m = (152, 146, 120, 148, 151, 119, 130, 120)
m[0] -> 152
m[2] -> 120

B = [125, 127, 130, 131, 123, 100, 115, 130]
B[-8] -> 125
B[2] -> 130
B[6] -> 115
B[1] -> 127

W =
128  128  128  128  128  128  128  128  128  128  128  128  128  128
128  129  126  131  130  122  128  119  127  126  114  126  118  128
130  119  139  128  123  138  123  128  138  126  127  130  124  129
129  128  128  129  129  129  129  129  128  128  128  129  126  128
122  122  141  129  113  127  128  120  121  127  120  121  125  122
129  125  132  128  126  131  126  128  131  127  128  129  127  128
128  128  128  128  128  128  128  128  128  128  128  128  128  128
128  126  129  127  123  128  127  124  127  128  126  127  128  124
126  116  120  129  137  128  121  129  126  127  127  113  133  121
128  128  128  127  127  128  128  127  127  128  128  128  128  127
129  130  127  131  129  119  125  121  125  126  116  127  119  131
123   99  139  142  121  127  106  124  143  135  119  117  122  125
128  128  128  128  128  128  128  128  128  128  128  128  128  128
W[-13,0]: 128
W[-4,10]: 128
W[4,-12]: 141
W[-4,9]: 128
W[:, 13]: [128, 128, 129, 128, 122, 128, 128, 124, 121, 127, 131, 125, 128]
W[-7,4]: 128
W[-11,2]: 139
W[2,-14]: 130
W[1,10]: 114
W[1,-8]: 128
W[0,8]: 128
W[1,-9]: 122
W[-10]: [129, 128, 128, 129, 129, 129, 129, 129, 128, 128, 128, 129, 126, 128]
W[-10,-9]: 129
W[-5,3]: 129
W[:, 8]: [128, 127, 138, 128, 121, 131, 128, 127, 126, 127, 125, 143, 128]
W[:, 5]: [128, 122, 138, 129, 127, 131, 128, 128, 128, 128, 119, 127, 128]
W[0,7]: 128
W[-1]: [128, 128, 128, 128, 128, 128, 128, 128, 128, 128, 128, 128, 128, 128]
W[11]: [123, 99, 139, 142, 121, 127, 106, 124, 143, 135, 119, 117, 122, 125]
W[:, -14]: [128, 128, 130, 129, 122, 129, 128, 128, 126, 128, 129, 123, 128]
W[-12,-14]: 128
W[2,11]: 130
W[:, 12]: [128, 118, 124, 126, 125, 127, 128, 128, 133, 128, 119, 122, 128]
W[-2,-3]: 117
W[10,5]: 119
W[4,7]: 120
W[-13,6]: 128
W[:, 2]: [128, 126, 139, 128, 141, 132, 128, 129, 120, 128, 127, 139, 128]
W[-8,4]: 126
W[4,-4]: 120
W[1,2]: 126
W[-9]: [122, 122, 141, 129, 113, 127, 128, 120, 121, 127, 120, 121, 125, 122]
W[-11,8]: 138

arr =
[[127 116 125 145 110 129 117 121 132 123 133 132 116]
 [127 138 150 103 143 117 138 155 132 130 131 106 143]
 [128 137 132 138 138 127 135 134 113 136 114 125 136]
 [125 118 126 106 116 127 117 122 129 121 125 127 116]
 [128 138 136 117 139 126 137 139 111 135 111 121 138]
 [130 139 133 145 142 127 139 137 130 134 131 125 141]
 [129 139 128 120 144 129 138 133 124 134 124 127 140]
 [128 134 124 150 132 130 133 124 114 135 116 133 132]
 [128 137 119 130 136 133 136 119 113 135 113 138 133]
 [128 119 131 143 115 127 121 130 135 123 137 125 120]
 [128 124 143 114 127 120 125 146 143 124 143 113 131]]
arr[-11,-13] -> 127
arr[2,-1] -> 136
arr[-1,-3] -> 143
arr[-8,1] -> 118
arr[3,-3] -> 125
arr[:, -10] -> [145, 103, 138, 106, 117, 145, 120, 150, 130, 143, 114]
arr[2,0] -> 128
arr[-4,-7] -> 133
arr[1] -> [127, 138, 150, 103, 143, 117, 138, 155, 132, 130, 131, 106, 143]
arr[-2,6] -> 121
arr[7] -> [128, 134, 124, 150, 132, 130, 133, 124, 114, 135, 116, 133, 132]
arr[-6,0] -> 130
arr[-6,-2] -> 125
arr[-2,12] -> 120
arr[10,2] -> 143
arr[-9] -> [128, 137, 132, 138, 138, 127, 135, 134, 113, 136, 114, 125, 136]
arr[10,7] -> 146
arr[5,-1] -> 141
arr[8,0] -> 128
arr[-8,-1] -> 116
arr[:, -9] -> [110, 143, 138, 116, 139, 142, 144, 132, 136, 115, 127]
arr[2,-10] -> 138
arr[7,-11] -> 124
arr[-5,-11] -> 128
arr[:, 6] -> [117, 138, 135, 117, 137, 139, 138, 133, 136, 121, 125]
arr[-6,-11] -> 133
arr[-9,-9] -> 138
arr[:, -3] -> [133, 131, 114, 125, 111, 131, 124, 116, 113, 137, 143]
arr[-6,-7] -> 139
arr[6,12] -> 140
arr[2,7] -> 134
arr[-2,-10] -> 143
arr[:, -4] -> [123, 130, 136, 121, 135, 134, 134, 135, 135, 123, 124]
arr[-5,-10] -> 120
arr[6,5] -> 129
arr[-10,-10] -> 103
